Below is a small trained network, with its code and all its weights. Each question gives an input and a class and asks what happens when units are switched off, that is, made to give their printed mean instead of their output.

import numpy as np


def w(rows, s, z=0):
    codes = np.array(rows[::2]) - 128.0
    scale = np.full(codes.shape[1], s)
    scale[-1] = z or s
    return codes * scale


def f(y):
    return np.maximum(y, 0)


def log_softmax(a):
    a = a - a.max(-1, keepdims=True)
    return a - np.log(np.exp(a).sum(-1, keepdims=True))


def net(x, mask):
    res = np.array(x, float).reshape(1, 7) / 4 @ E
    y = f(res @ A[0][:, :-1].T + A[0][:, -1])
    res = res + np.where(mask, y, B[0][:, -1]) @ B[0][:, :-1]
    return log_softmax(res[-1] @ U[:, :-1].T + U[:, -1])


A, B = {}, {}
E = w([
[215,33,172,192],'x0',
[98,232,230,254],'x1',
[207,236,112,13],'x2',
[158,132,138,115],'x3',
[88,125,113,148],'x4',
[151,127,142,111],'x5',
[132,130,119,141],'x6',
],0.0068)
A[0] = w([
[130,104,91,88,235],'N1',
[92,136,194,166,184],'N2',
[126,233,92,156,112],'N3',
[43,141,76,122,212],'N4',
[128,110,18,76,254],'N5',
[137,2,112,138,100],'N6',
[134,61,91,120,67],'N7',
[128,204,105,150,55],'N8',
[107,64,59,136,69],'N9',
[126,100,41,75,94],'N10',
[161,82,118,88,202],'N11',
[75,85,150,165,139],'N12',
[75,175,159,113,132],'N13',
[113,220,138,129,70],'N14',
[53,112,136,213,158],'N15',
[204,41,127,165,155],'N16',
[153,37,122,156,177],'N17',
[179,35,53,156,111],'N18',
[115,127,30,98,63],'N19',
[140,67,180,227,137],'N20',
[127,126,147,172,225],'N21',
[114,134,192,132,183],'N22',
[78,75,150,149,216],'N23',
[131,137,174,169,246],'N24',
[76,123,115,110,223],'N25',
[221,116,145,128,141],'N26',
[76,127,126,171,159],'N27',
[131,231,91,141,131],'N28',
[114,213,112,104,75],'N29',
],0.012,0.0035)
B[0] = w([
[94,177,66,181,209],'N1',
[171,118,91,124,202],'N2',
[131,42,208,118,205],'N3',
[167,109,122,162,201],'N4',
[169,158,33,197,254],'N5',
[51,88,206,147,227],'N6',
[117,78,175,153,183],'N7',
[90,84,176,97,173],'N8',
[86,101,155,140,183],'N9',
[170,153,75,93,215],'N10',
[121,168,99,166,211],'N11',
[164,143,149,155,189],'N12',
[172,51,175,109,185],'N13',
[97,75,156,56,197],'N14',
[117,116,69,94,221],'N15',
[62,127,138,152,226],'N16',
[65,177,163,130,216],'N17',
[72,124,176,137,223],'N18',
[188,148,126,131,185],'N19',
[122,162,99,165,228],'N20',
[167,80,88,112,186],'N21',
[183,165,122,114,174],'N22',
[108,157,82,136,198],'N23',
[178,128,1,95,200],'N24',
[183,193,85,148,178],'N25',
[130,190,125,157,195],'N26',
[173,130,76,88,183],'N27',
[127,47,209,78,209],'N28',
[110,120,187,81,196],'N29',
],0.0072,0.0094)
U = w([
[114,210,62,193,213],'0',
[253,154,76,90,139],'1',
[10,122,208,121,5],'2',
],0.0073,0.0029)

Each question gives the input, the list of numbers given to net, and the class t.
The units are the neurons (one row each of A and B). Each row of codes is followed by its name. A weight is (code - 128) times the scale printed after its matrix; where a second scale follows, it is the last column's (A, B and U).
mask holds one flag per neuron, in row order. A switched-off neuron (its flag False) gives its mean, the last column of its row in B, instead of its output. The means were averaged over made-up inputs and are rounded, as every weight is.
A unit's drop is (log p(t) with every unit on - log p(t) with that unit switched off) / (log p(t) with every unit on - log p(t) with every unit switched off).
The circuit of an input: a set's keep is (log p(t) with only the set's units on - log p(t) with every unit switched off) / (log p(t) with every unit on - log p(t) with every unit switched off). Starting from the 12 units with the biggest drops (on a tie, the unit counted first), units are removed one at a time, each time the one whose removal leaves the highest keep (on an exact tie, the one counted first), for as long as the keep stays at least 0.8.
circuit, biggest first: the units of the circuit, biggest drop first
unit that matters most: the unit with the biggest drop
k most important neurons: the k neurons with the biggest drops, biggest first
drop when u is switched off: that unit's drop, to one decimal
input [6,8,8,-3,-3,-7,8], class 1: 2 most important neurons	(N24, N6)
input [-4,4,0,2,-4,0,5], class 1: unit that matters most	N6
input [-3,3,1,5,-7,-7,1], class 2: circuit, biggest first	(N5, N28)
input [2,-5,-5,-2,-4,-2,8], class 2: 2 most important neurons	(N6, N18)
input [-6,-1,8,-2,5,-7,-2], class 1: 2 most important neurons	(N5, N6)
input [3,-6,-5,-6,2,-5,-3], class 2: 3 most important neurons	(N6, N18, N9)
input [6,-8,0,3,-2,-1,7], class 2: 2 most important neurons	(N6, N18)
input [4,-4,7,-3,-5,-7,-4], class 0: drop when N17 is switched off	-0.1
input [-3,7,8,-2,3,5,1], class 2: drop when N24 is switched off	0.0
input [-4,7,2,8,8,-5,7], class 2: drop when N5 is switched off	0.3
input [2,-4,6,7,-7,-6,-1], class 0: drop when N14 is switched off	0.1
